Here is a tiny trained network, its code and every weight. The questions are about switching its units off for an input and a class, where a switched-off unit gives its printed mean instead of its output.

import numpy as np


def w(rows, s, z=0):
    codes = np.array(rows[::2]) - 128.0
    scale = np.full(codes.shape[1], s)
    scale[-1] = z or s
    return codes * scale


def norm(h):
    return h / np.sqrt((h * h).mean(-1, keepdims=True) + 1e-5)


def f(y):
    return np.maximum(y, 0)


def log_softmax(a):
    a = a - a.max(-1, keepdims=True)
    return a - np.log(np.exp(a).sum(-1, keepdims=True))


def net(x, mask):
    res = np.array(x, float).reshape(1, 8) / 4 @ E
    u = 0
    for l in range(3):
        y = f(norm(res) @ A[l][:, :-1].T + A[l][:, -1])
        res = res + np.where(mask[u : u + 11], y, B[l][:, -1]) @ B[l][:, :-1]
        u += 11
    return log_softmax(norm(res)[-1] @ U[:, :-1].T + U[:, -1])


A, B = {}, {}
E = w([
[83,109,245],'x0',
[128,129,127],'x1',
[129,129,129],'x2',
[129,128,128],'x3',
[129,127,128],'x4',
[185,8,90],'x5',
[128,130,128],'x6',
[249,166,173],'x7',
],0.012)
A[0] = w([
[132,174,60,100],'0.n0',
[202,177,198,2],'0.n1',
[148,53,137,95],'0.n2',
[110,92,88,19],'0.n3',
[105,137,52,34],'0.n4',
[168,159,146,103],'0.n5',
[158,17,144,15],'0.n6',
[77,149,171,143],'0.n7',
[142,214,21,187],'0.n8',
[253,175,187,221],'0.n9',
[190,81,11,122],'0.n10',
],0.019,0.0033)
B[0] = w([
[64,94,123,175],'0.n0',
[11,101,135,193],'0.n1',
[105,76,87,171],'0.n2',
[160,110,90,149],'0.n3',
[171,121,66,162],'0.n4',
[100,88,135,164],'0.n5',
[53,47,93,184],'0.n6',
[119,195,49,176],'0.n7',
[46,4,122,222],'0.n8',
[240,68,224,249],'0.n9',
[224,211,108,224],'0.n10',
],0.033,0.013)
A[1] = w([
[177,135,98,144],'1.n0',
[117,252,121,91],'1.n1',
[142,160,182,21],'1.n2',
[71,145,185,149],'1.n3',
[100,187,213,26],'1.n4',
[119,148,156,5],'1.n5',
[150,114,158,40],'1.n6',
[217,195,167,91],'1.n7',
[97,138,71,24],'1.n8',
[146,145,116,50],'1.n9',
[163,129,189,124],'1.n10',
],0.028,0.0032)
B[1] = w([
[167,152,172,210],'1.n0',
[224,225,112,220],'1.n1',
[92,181,131,162],'1.n2',
[182,116,194,223],'1.n3',
[59,154,237,192],'1.n4',
[105,98,137,139],'1.n5',
[103,134,66,205],'1.n6',
[254,134,205,166],'1.n7',
[67,186,102,254],'1.n8',
[111,133,120,139],'1.n9',
[97,179,53,252],'1.n10',
],0.045,0.0063)
A[2] = w([
[19,151,102,72],'2.n0',
[140,135,119,2],'2.n1',
[99,122,129,104],'2.n2',
[121,246,207,144],'2.n3',
[151,254,64,51],'2.n4',
[156,188,166,214],'2.n5',
[141,96,93,106],'2.n6',
[95,168,127,134],'2.n7',
[72,157,201,9],'2.n8',
[163,49,119,170],'2.n9',
[138,182,137,61],'2.n10',
],0.019,0.0043)
B[2] = w([
[58,181,78,196],'2.n0',
[92,105,162,128],'2.n1',
[132,121,96,151],'2.n2',
[79,253,145,239],'2.n3',
[187,16,82,232],'2.n4',
[130,203,137,211],'2.n5',
[101,183,156,184],'2.n6',
[100,104,153,164],'2.n7',
[73,104,225,174],'2.n8',
[81,127,195,255],'2.n9',
[144,168,132,156],'2.n10',
],0.036,0.0084)
U = w([
[51,136,47,253],'0',
[106,47,192,189],'1',
[156,249,83,39],'2',
[82,198,196,74],'3',
[199,77,23,72],'4',
[252,107,169,22],'5',
],0.024,0.0043)

Each question gives the input, the list of numbers given to net, and the class t.
The units are the neurons (one row each of A and B). Each row of codes is followed by its name. A weight is (code - 128) times the scale printed after its matrix; where a second scale follows, it is the last column's (A, B and U).
mask holds one flag per neuron, layer by layer. A switched-off neuron (its flag False) gives its mean, the last column of its row in B, instead of its output. The means were averaged over made-up inputs and are rounded, as every weight is.
A unit's drop is (log p(t) with every unit on - log p(t) with that unit switched off) / (log p(t) with every unit on - log p(t) with every unit switched off).
The circuit of an input: a set's keep is (log p(t) with only the set's units on - log p(t) with every unit switched off) / (log p(t) with every unit on - log p(t) with every unit switched off). Starting from the 12 units with the biggest drops (on a tie, the unit counted first), units are removed one at a time, each time the one whose removal leaves the highest keep (on an exact tie, the one counted first), for as long as the keep stays at least 0.8.
units of the circuit, in order: the units of the circuit, biggest drop first
most important unit: the unit with the biggest drop
k most important neurons: the k neurons with the biggest drops, biggest first
drop when u is switched off: that unit's drop, to one decimal
input [3,-3,-5,-5,3,4,-4,-8], class 0: most important unit : 0.n9
input [0,3,5,1,-2,3,-8,7], class 5: 2 most important neurons : [0.n9, 0.n8]
input [1,0,0,0,4,4,7,8], class 1: units of the circuit, in order : [1.n1, 0.n7]
input [0,7,2,-6,1,2,-7,-5], class 4: units of the circuit, in order : [0.n8, 2.n4]
input [-2,6,-1,3,-7,3,-5,-1], class 4: 3 most important neurons : [0.n10, 0.n9, 0.n6]
input [-6,-3,-1,0,1,1,-4,-6], class 4: 3 most important neurons : [0.n10, 0.n9, 0.n1]
input [5,6,-6,-6,4,-5,-7,-1], class 2: 2 most important neurons : [0.n7, 1.n1]
input [-8,-1,-6,1,3,-1,3,-1], class 0: 3 most important neurons : [0.n9, 0.n8, 0.n0]
input [2,7,6,3,1,-6,-1,-1], class 2: 4 most important neurons : [0.n7, 1.n1, 0.n8, 0.n9]
input [-5,8,7,8,-7,4,4,-3], class 4: 2 most important neurons : [0.n10, 0.n9]
input [7,-1,8,-5,-6,-1,7,-4], class 2: 3 most important neurons : [0.n8, 0.n7, 1.n1]
input [0,-2,-4,-6,1,6,-6,6], class 5: 3 most important neurons : [0.n10, 0.n9, 0.n8]
input [0,3,-2,2,6,0,0,6], class 1: 2 most important neurons : [0.n1, 0.n10]
input [1,4,-1,8,-8,-2,3,-3], class 2: 2 most important neurons : [0.n8, 0.n9]
input [1,-4,4,5,5,-1,6,-2], class 2: most important unit : 0.n8
input [8,2,5,-4,-4,6,6,-8], class 0: drop when 0.n9 is switched off : 2.0
input [3,3,-2,-1,-6,3,-2,-6], class 0: drop when 0.n9 is switched off : 2.8
input [-8,-7,-2,1,-1,-3,5,2], class 1: drop when 0.n6 is switched off : 0.0
